Moves between states:
at | ra bu ve zi ko ze
q194 | q216 q385 q815 q10 q609 q779
q47 | q549 q609 q563 q398 q425 q216
q555 | q368 q888 q513 q386 none q325
q722 | q721 q108 q953 q815 q435 q222
q259 | q358 q425 q523 q395 none q549
q70 | q411 q205 q222 q779 q953 none
q504 | q760 q452 q435 q609 q817 q953
q358 | q201 q259 q677 q397 none q65
q968 | q60 q456 q693 q523 none q686
q118 | q561 q398 q463 none q395 q620
q953 | q346 q599 q722 q194 q504 q70
q839 | q738 q658 q395 none none q463
q910 | q354 q418 q868 q720 q360 none
q658 | q839 q266 q14 none none q337
q561 | q924 q118 q327 none q397 q112
q390 | q817 q693 q60 q358 none q452
q536 | q496 q202 q325 q504 q513 q585
q443 | q620 q10 q350 none q398 q275
q465 | q275 q78 q917 none q10 none
q205 | q70 q983 q743 q354 q599 none
q211 | q513 q692 q888 q390 none q202
q350 | q835 q74 q443 none q337 q631
q202 | q536 q698 q904 q452 q211 q665
q417 | q644 q96 q616 q343 q43 none
q214 | q74 q835 q112 none q327 q538
q44 | q267 q585 q253 q346 q496 q110
q878 | q948 q956 q360 q835 q199 q868
q835 | q214 q350 q620 none q463 q985
q311 | q805 q325 q496 q535 q368 q253
q655 | q523 q450 q425 q658 none q563
q665 | q585 q267 q625 q599 q202 q88
q385 | q194 q360 q948 q112 q65 q354
q686 | q688 q535 q782 q199 q968 q307
q325 | q311 q904 q536 q435 q555 q745
q108 | q722 q307 q599 q948 q688 q743
q513 | q875 q211 q555 q817 none q536
q644 | q768 q417 q88 q743 q625 none
q782 | q452 q760 q686 q549 q693 q744
q222 | q831 q743 q70 q787 q722 none
q395 | q397 q14 q839 none none q118
q65 | q609 q549 q129 q561 q358 q385
q904 | q325 q805 q202 q688 q888 q625
q616 | q88 q110 q417 q983 q267 none
q585 | q44 q665 q745 q953 q536 q736
q411 | q983 q70 q831 q418 q346 none
q787 | q85 q474 q779 q917 q815 none
q463 | q327 q337 q118 none q839 q835
q736 | q110 q88 q768 q70 q585 none
q327 | q990 q463 q561 none q738 q214
q216 | q360 q194 q956 q443 q47 q418
q983 | q205 q411 q343 q910 q744 none
q346 | q744 q953 q721 q216 q760 q411
q688 | q435 q686 q452 q129 q60 q108
q496 | q698 q536 q311 q760 q875 q44
q267 | q665 q44 q43 q744 q698 q616
q266 | q658 q738 q770 none none q990
q677 | q450 q523 q358 q738 none q129
q456 | q968 q386 q321 q655 none q535
q360 | q385 q216 q878 q620 q549 q910
q850 | q888 q368 q692 q968 none q805
q60 | q386 q968 q390 q677 none q688
q85 | q868 q787 q418 q631 q956 none
q817 | q321 q390 q386 q201 none q504
q88 | q736 q616 q644 q205 q665 none
q815 | q956 q948 q194 q74 q134 q787
q14 | q395 q770 q658 none none q398
q625 | q745 q43 q665 q108 q904 q644
q78 | q465 q720 q538 none q112 none
q692 | q211 q875 q850 q693 none q698
q831 | q343 q222 q411 q85 q721 none
q956 | q878 q815 q216 q350 q563 q85
q337 | q463 q990 q398 none q658 q350
q253 | q43 q745 q44 q721 q311 q96
q868 | q474 q85 q910 q985 q878 none
q129 | q134 q199 q65 q327 q677 q948
q307 | q108 q721 q744 q878 q686 q343
q368 | q850 q555 q875 q456 none q311
q343 | q743 q831 q983 q868 q307 none
q805 | q904 q311 q698 q686 q850 q43
q435 | q535 q688 q504 q134 q386 q722
q609 | q47 q65 q134 q924 q201 q194
q620 | q112 q443 q835 none q118 q720
q134 | q563 q129 q609 q990 q450 q815
q990 | q337 q327 q924 none q266 q74
q917 | q631 q538 q465 none q74 none
q321 | q693 q817 q456 q425 none q760
q201 | q425 q358 q450 q770 none q609
q549 | q65 q47 q199 q118 q259 q360
q720 | q78 q275 q985 none q620 none
q743 | q222 q343 q205 q474 q108 none
q768 | q96 q644 q736 q222 q745 none
q631 | q985 q917 q275 none q350 none
q599 | q953 q744 q108 q385 q452 q205
q721 | q307 q722 q346 q956 q535 q831
q418 | q910 q779 q85 q275 q216 none
q948 | q815 q878 q385 q214 q129 q474
q43 | q625 q253 q267 q307 q805 q417
q425 | q259 q201 q655 q14 none q47
q199 | q129 q563 q549 q463 q523 q878
q744 | q599 q346 q307 q360 q782 q983
q745 | q253 q625 q585 q722 q325 q768
q538 | q917 q985 q78 none q214 none
q386 | q456 q60 q817 q450 none q435
q693 | q390 q321 q968 q259 none q782
q875 | q692 q513 q368 q321 none q496
q924 | q398 q561 q990 none q770 q10
q985 | q538 q631 q720 none q835 none
q450 | q655 q677 q201 q266 none q134
q698 | q202 q496 q805 q782 q692 q267
q275 | q720 q465 q631 none q443 none
q398 | q118 q924 q337 none q14 q443
q738 | q266 q839 q397 none none q327
q779 | q418 q354 q787 q465 q194 none
q96 | q417 q768 q110 q831 q253 none
q354 | q779 q910 q474 q78 q385 none
q74 | q350 q214 q10 none q990 q917
q563 | q199 q134 q47 q337 q655 q956
q535 | q686 q435 q760 q563 q456 q721
q452 | q504 q782 q688 q65 q390 q599
q770 | q14 q397 q266 none none q924
q10 | q443 q112 q74 none q924 q465
q760 | q782 q504 q535 q47 q321 q346
q397 | q770 q395 q738 none none q561
q523 | q677 q655 q259 q839 none q199
q888 | q555 q850 q211 q60 none q904
q112 | q10 q620 q214 none q561 q78
q110 | q616 q736 q96 q411 q44 none
q474 | q787 q868 q354 q538 q948 none

In the rows, zero is written as 66.

The rows follow the links: the fewer symbols apart two states are, the more alike their rows tend to be.

Each row is also shifted at random along 7 hidden directions that mean nothing.

Some states, each with a row of numbers:
q425 -> 55 70 54 56 61 60 62 66 71 68 63 61 68 81 58 80 58 62 68 65 67 78 59 68 73 67 66 58 75 56 76 69 82 64 60 78 78 55 65 65 72
q693 -> 51 71 69 67 57 49 70 75 62 64 73 67 76 90 47 65 59 66 70 74 79 84 76 63 73 46 66 41 74 83 80 66 94 57 50 69 61 68 65 56 79
q74 -> 54 65 73 56 54 72 73 73 71 60 75 58 64 61 65 77 76 57 42 63 69 53 59 75 51 79 59 58 62 72 86 65 63 62 61 64 72 79 82 82 70
q194 -> 78 66 56 66 75 75 53 67 62 74 54 60 64 75 67 64 63 73 51 63 56 79 32 58 67 59 70 76 75 76 53 75 48 75 73 71 60 47 41 72 70
q450 -> 54 79 46 68 69 68 54 63 71 79 51 54 47 79 44 79 56 69 56 69 56 79 33 46 75 58 77 77 65 59 58 77 71 73 62 66 57 49 50 58 59
q631 -> 67 63 50 62 66 70 66 72 75 63 74 59 61 67 69 67 65 58 62 70 71 72 50 62 66 66 51 75 59 67 70 78 76 75 79 62 58 65 63 74 75
q585 -> 69 57 66 59 66 72 62 50 68 71 63 54 75 59 80 73 82 77 42 58 67 71 52 74 76 82 73 59 80 58 72 71 63 82 69 79 86 51 58 77 77
q211 -> 59 59 69 63 67 59 63 46 85 73 56 72 70 59 73 68 71 77 73 70 59 69 77 69 72 78 79 71 76 37 63 58 76 55 63 83 74 68 65 79 79
q411 -> 58 64 55 74 79 67 58 76 46 70 67 69 73 69 74 49 61 71 62 65 64 80 49 63 71 51 65 71 69 84 53 73 44 77 72 68 56 44 45 65 71
q60 -> 88 68 78 74 54 65 78 72 72 56 78 67 61 66 52 62 64 56 74 70 66 51 87 62 65 57 67 54 56 68 70 58 90 49 60 58 57 96 82 49 62
q782 -> 84 64 59 63 71 63 66 55 67 66 64 69 74 68 74 61 70 71 75 64 71 72 71 68 70 74 71 57 69 54 71 68 75 71 69 73 77 55 63 69 67
q307 -> 73 62 66 70 70 61 71 54 61 53 72 61 71 54 77 62 81 63 68 61 76 57 78 66 70 74 66 57 54 57 76 76 73 78 73 64 78 61 76 71 61
q112 -> 75 64 77 50 59 65 67 65 67 71 57 66 72 61 75 74 78 68 49 59 69 59 62 75 48 89 64 53 65 62 73 62 51 68 59 56 83 63 69 75 59
q968 -> 45 78 61 74 86 55 59 55 54 74 57 72 60 59 54 65 75 71 54 67 70 67 58 67 67 68 88 68 59 64 68 65 37 69 49 76 66 47 64 74 53
q536 -> 83 66 76 65 60 79 72 62 48 70 72 61 74 59 63 64 76 71 43 60 67 55 67 75 72 67 73 52 75 80 74 55 42 69 59 65 75 60 67 57 59
q110 -> 86 60 67 73 68 66 71 76 31 64 85 60 76 63 69 47 69 69 54 64 78 72 65 71 81 47 57 56 67 107 66 71 47 78 71 59 64 48 56 58 71
q760 -> 65 64 62 61 76 77 67 60 76 61 66 75 79 60 79 67 73 64 58 58 64 61 67 89 56 87 77 67 76 46 78 49 56 59 57 90 73 72 71 82 74
q47 -> 45 65 65 52 61 58 62 62 46 70 57 65 75 72 66 81 67 65 67 53 66 66 63 78 67 78 67 48 76 63 76 67 50 67 50 72 97 42 72 70 56
q65 -> 105 74 75 67 58 63 69 83 67 64 75 64 70 86 50 58 58 64 60 75 72 78 63 59 63 38 58 56 70 95 65 62 83 58 63 62 44 82 57 58 81
q868 -> 62 70 64 72 80 64 62 75 63 60 65 61 61 65 64 57 67 63 57 70 77 73 56 67 58 58 60 74 54 76 57 73 56 79 72 59 56 65 59 69 63
q722 -> 72 62 50 73 72 79 58 56 74 66 64 52 58 61 73 67 72 67 53 64 55 70 37 52 74 70 77 82 64 52 62 82 74 81 84 70 58 57 55 75 72
q744 -> 78 63 69 64 72 69 70 66 68 60 64 74 78 67 78 56 69 69 72 63 69 65 77 73 58 74 64 58 67 55 67 58 66 70 67 66 69 70 65 64 63
q321 -> 78 73 58 58 62 72 70 69 55 68 68 67 67 73 57 69 62 63 65 59 65 63 67 72 74 75 74 50 72 59 75 59 64 68 56 66 79 58 68 42 51
q96 -> 75 58 62 74 70 78 72 66 63 57 76 66 63 51 76 54 66 62 70 63 65 57 75 72 75 64 58 78 60 64 59 64 65 71 80 64 59 71 67 60 67
q561 -> 87 65 74 56 58 61 69 67 73 68 64 75 69 64 71 66 64 66 72 68 63 61 75 62 53 72 62 63 67 65 67 61 64 51 62 63 64 76 69 74 71
q275 -> 38 66 67 62 65 63 63 86 54 69 64 75 68 76 63 60 52 62 71 64 61 70 63 71 56 57 54 68 68 88 57 61 45 57 62 61 56 62 59 61 62
q368 -> 48 68 56 69 63 67 65 57 75 67 70 60 60 67 55 74 64 65 63 70 70 74 66 69 82 65 75 69 65 53 74 65 85 65 62 79 65 64 68 62 72
q831 -> 54 65 54 74 76 76 64 77 55 64 66 64 61 67 63 61 63 61 58 61 62 69 48 65 66 61 66 71 57 71 57 72 55 84 70 56 55 56 58 48 49
q655 -> 90 70 55 64 65 70 74 67 75 55 82 56 61 63 58 73 68 53 51 71 78 62 63 80 71 67 64 65 61 66 86 61 77 59 65 77 64 80 79 79 76
q222 -> 48 63 66 71 62 84 67 79 83 60 63 63 58 73 60 66 57 59 67 64 51 64 58 60 58 67 62 71 62 51 52 63 85 65 74 54 48 86 63 42 59

Start here and follow the symbols in turn, left to right. Where do you end up?
Answer with the state's name.
41 75 75 65 66 78 61 79 60 65 56 52 53 68 48 78 73 62 30 58 63 63 36 71 49 68 71 58 63 74 69 62 45 79 51 59 65 64 65 55 43
ze bu ra bu ra ra ra ra ko: q948
58 65 58 77 72 66 59 69 77 66 59 56 63 71 67 63 66 70 56 69 66 82 45 50 68 61 67 73 61 62 54 85 84 84 78 61 48 63 49 63 73
bu bu ve zi bu bu zi ve ra: q917
56 53 59 51 56 65 61 58 77 70 62 61 71 70 85 76 67 66 72 61 59 74 56 59 69 80 55 64 73 55 66 82 81 68 82 65 84 57 62 84 80
ra ko ve ze ve bu bu ko: q112
30 76 60 73 65 53 59 62 50 77 58 62 56 79 42 69 56 74 73 71 67 78 65 51 80 50 77 61 64 67 60 72 71 79 53 59 64 42 58 40 47
zi ve ve ra zi ve: q358
55 68 53 76 78 74 64 60 62 63 70 65 63 57 66 68 71 60 49 66 69 63 54 73 69 71 81 74 61 63 75 65 51 71 60 85 62 60 67 78 65
zi bu zi ze ko ve bu ze bu ko: q118
46 68 58 71 65 66 61 53 65 72 62 57 57 64 55 73 65 71 63 69 61 70 58 57 82 62 79 71 68 57 64 70 71 66 64 74 65 55 61 62 67
ra ze ve bu ra ze zi ko bu: q504
63 61 75 72 67 76 69 60 70 58 81 51 71 50 71 68 88 70 26 66 78 62 59 81 70 65 73 64 70 77 82 61 60 71 63 84 65 76 72 94 88
ko bu ko ve ra zi zi bu: q358
72 69 71 61 61 57 66 63 44 73 63 67 67 64 59 67 63 67 66 60 56 58 67 66 71 62 71 55 73 77 64 66 41 51 54 67 82 52 69 62 55
zi ra bu ze ze ko bu ra ve: q990
59 63 76 66 71 68 68 72 63 63 69 70 78 64 70 55 68 68 62 66 75 72 75 79 61 59 60 62 70 74 64 56 60 71 63 66 64 69 61 60 70
ko ra ra bu ve ze ve ve: q644
61 67 86 62 64 66 68 72 53 61 65 71 74 63 64 64 70 63 50 63 59 52 71 82 51 61 69 56 80 88 72 46 32 38 46 80 68 80 77 81 70
ze bu ko ra bu ra zi: q924
98 65 46 53 70 58 62 56 79 70 68 65 70 75 78 68 64 68 74 72 75 82 60 58 72 70 60 72 62 59 74 79 86 73 81 72 70 54 59 89 86
ve ra ze ko ko ra: q266
35 69 71 74 60 47 64 59 66 70 67 60 64 69 53 70 65 75 63 75 72 79 69 58 79 48 76 62 69 73 69 71 82 58 55 72 61 63 65 70 78
ve ze ra bu ve bu zi bu ra: q686
64 62 64 60 72 58 63 70 58 65 58 67 72 74 71 61 60 68 83 61 67 74 68 63 64 61 53 62 66 65 53 74 68 73 72 54 73 54 61 58 61
ra bu bu ko ze ko: q216
50 64 63 53 56 73 71 65 68 63 66 65 58 64 68 82 65 52 70 57 64 52 67 72 55 84 56 60 58 53 77 65 67 68 65 55 78 64 81 61 49
ze ve ko ve ze ve: q275
105 55 59 61 67 72 68 39 72 71 71 63 70 45 84 65 78 73 63 59 61 55 71 72 83 86 76 71 74 43 73 67 62 62 79 82 90 60 70 81 77
bu ve ve ve bu bu ze ze bu: q745
51 74 61 76 83 65 63 60 74 61 63 68 63 64 59 65 70 66 58 73 74 71 61 68 60 65 81 73 56 56 70 60 70 72 61 77 51 69 64 74 66
bu zi ra bu ve ko: q425
53 58 68 74 65 65 62 53 84 62 52 66 59 60 76 70 69 70 84 62 50 60 69 52 61 79 73 73 59 32 52 74 86 70 76 61 68 70 70 65 57
ve bu ra zi bu bu ze zi: q275
25 64 73 81 62 71 67 78 54 62 70 77 60 66 52 59 51 61 80 65 60 58 80 68 67 45 64 74 66 77 54 51 60 60 58 63 46 75 65 42 52
ze bu ra ve ra ve ve: q616
